Below is a small trained network, with its code and all its weights. Each question gives an input and a target symbol and asks what happens when units are switched off, that is, made to give their printed mean instead of their output.

import numpy as np


def w(rows, s, z=0):
    codes = np.array(rows[::2]) - 128.0
    scale = np.full(codes.shape[1], s)
    scale[-1] = z or s
    return codes * scale


def f(y):
    return y / 2 * (1 + np.tanh(0.7978845608 * (y + 0.044715 * y**3)))


def softmax(a):
    e = np.exp(a - a.max(-1, keepdims=True))
    return e / e.sum(-1, keepdims=True)


def log_softmax(a):
    a = a - a.max(-1, keepdims=True)
    return a - np.log(np.exp(a).sum(-1, keepdims=True))


def net(x, mask):
    ids = ['δεηθλσφ'.index(c) for c in x.split()]
    T = len(ids)
    res = E[ids] + P[:T]
    q, k, v = (res @ M[0].T for M in (Q, K, V))
    z = softmax(np.where(np.tri(T) > 0, q @ k.T / 2**0.5, -1e9)) @ v
    res = res + np.where(mask[0], z, O[0][:, -1]) @ O[0][:, :-1]
    y = f(res @ A[0][:, :-1].T + A[0][:, -1])
    res = res + np.where(mask[1:9], y, B[0][:, -1]) @ B[0][:, :-1]
    return log_softmax(res[-1] @ U[:, :-1].T + U[:, -1])


Q, K, V, O, A, B = {}, {}, {}, {}, {}, {}
E = w([
[149,126,34,28],'δ',
[187,131,101,142],'ε',
[85,16,125,94],'η',
[112,115,35,182],'θ',
[29,254,104,176],'λ',
[176,164,6,225],'σ',
[63,83,241,217],'φ',
],0.0089)
P = w([
[172,12,162,155],'0',
[142,197,154,99],'1',
[59,137,109,217],'2',
[142,184,124,96],'3',
[61,122,100,220],'4',
[138,181,115,92],'5',
[55,120,98,227],'6',
[138,180,109,94],'7',
[61,115,92,232],'8',
[141,173,105,94],'9',
],0.012)
Q[0] = w([
[254,206,238,50],'head 0',
[244,186,27,87],'head 0',
],0.0072)
K[0] = w([
[33,249,122,93],'head 0',
[138,140,73,75],'head 0',
],0.015)
V[0] = w([
[166,220,61,204],'head 0',
[255,35,69,38],'head 0',
],0.01)
O[0] = w([
[202,186,177,179,91],'head 0',
[160,110,6,154,3],'head 0',
],0.013,0.0051)
A[0] = w([
[144,155,189,79,87],'neuron 0',
[87,39,131,252,31],'neuron 1',
[232,161,143,8,177],'neuron 2',
[220,86,191,92,172],'neuron 3',
[214,161,110,254,244],'neuron 4',
[134,179,74,97,99],'neuron 5',
[137,78,67,92,3],'neuron 6',
[169,50,80,132,18],'neuron 7',
],0.0085,0.0064)
B[0] = w([
[165,105,127,136,244],'neuron 0',
[179,190,96,57,236],'neuron 1',
[190,77,91,8,180],'neuron 2',
[124,59,90,138,197],'neuron 3',
[152,108,136,177,253],'neuron 4',
[133,192,148,102,149],'neuron 5',
[137,184,171,130,157],'neuron 6',
[105,176,143,139,161],'neuron 7',
],0.012,0.0064)
U = w([
[154,180,115,23,2],'δ',
[81,71,180,207,213],'ε',
[152,254,173,98,82],'η',
[172,103,133,196,49],'θ',
[172,71,110,129,133],'λ',
[68,36,84,78,189],'σ',
[142,127,109,150,159],'φ',
],0.009,0.0053)

Each question gives the input, a string of symbols that net reads in full, and the target symbol t.
The units are the heads (2 rows each of Q, K, V and O) and the neurons (one row each of A and B). Each row of codes is followed by its name. A weight is (code - 128) times the scale printed after its matrix; where a second scale follows, it is the last column's (O, A, B and U).
mask holds one flag per unit, heads first, then neurons. A switched-off unit (its flag False) gives its mean, the last column of its rows in O or B, instead of its output. The means were averaged over made-up inputs and are rounded, as every weight is.
A unit's drop is (log p(t) with every unit on - log p(t) with that unit switched off) / (log p(t) with every unit on - log p(t) with every unit switched off).
The circuit of an input: a set's keep is (log p(t) with only the set's units on - log p(t) with every unit switched off) / (log p(t) with every unit on - log p(t) with every unit switched off). Starting from all 9 units, units are removed one at a time, each time the one whose removal leaves the highest keep (on an exact tie, the one counted first), for as long as the keep stays at least 0.8.
units of the circuit, in order: the units of the circuit, biggest drop first
top k neurons: the k neurons with the biggest drops, biggest first
drop of u: that unit's drop, to one decimal
input η δ δ, target δ: top 3 neurons	neuron 6; neuron 5; neuron 4
input ε φ φ ε, target λ: units of the circuit, in order	head 0; neuron 2; neuron 4; neuron 1
input η φ λ δ φ σ φ φ, target ε: units of the circuit, in order	neuron 1; head 0
input σ φ θ φ φ λ σ δ ε, target θ: units of the circuit, in order	head 0; neuron 4
input η λ λ λ φ η λ φ φ, target δ: units of the circuit, in order	neuron 1; head 0; neuron 6
input δ φ φ φ λ σ ε, target η: top 4 neurons	neuron 6; neuron 7; neuron 1; neuron 5
input σ λ λ φ σ φ, target ε: units of the circuit, in order	neuron 1; neuron 3; head 0
input φ ε λ ε, target λ: top 4 neurons	neuron 2; neuron 3; neuron 0; neuron 1
input δ ε φ, target η: top 2 neurons	neuron 1; neuron 3
input δ λ ε, target η: top 4 neurons	neuron 6; neuron 7; neuron 5; neuron 1
input η λ φ δ ε, target δ: units of the circuit, in order	head 0; neuron 1; neuron 6; neuron 5
input δ δ σ, target η: top neuron	neuron 6
input η φ φ ε δ φ σ θ λ, target δ: units of the circuit, in order	head 0; neuron 1; neuron 6; neuron 5
input λ σ λ φ φ φ θ φ ε, target ε: units of the circuit, in order	head 0; neuron 1; neuron 2
input η λ δ φ λ ε δ, target δ: top 4 neurons	neuron 6; neuron 5; neuron 4; neuron 1
input δ φ δ, target η: top 3 neurons	neuron 6; neuron 5; neuron 7
input φ φ φ, target σ: drop of neuron 0	0.0
input δ δ σ ε φ λ λ δ η, target η: drop of head 0	0.5
input λ η φ δ φ φ λ ε ε, target ε: drop of neuron 2	0.2
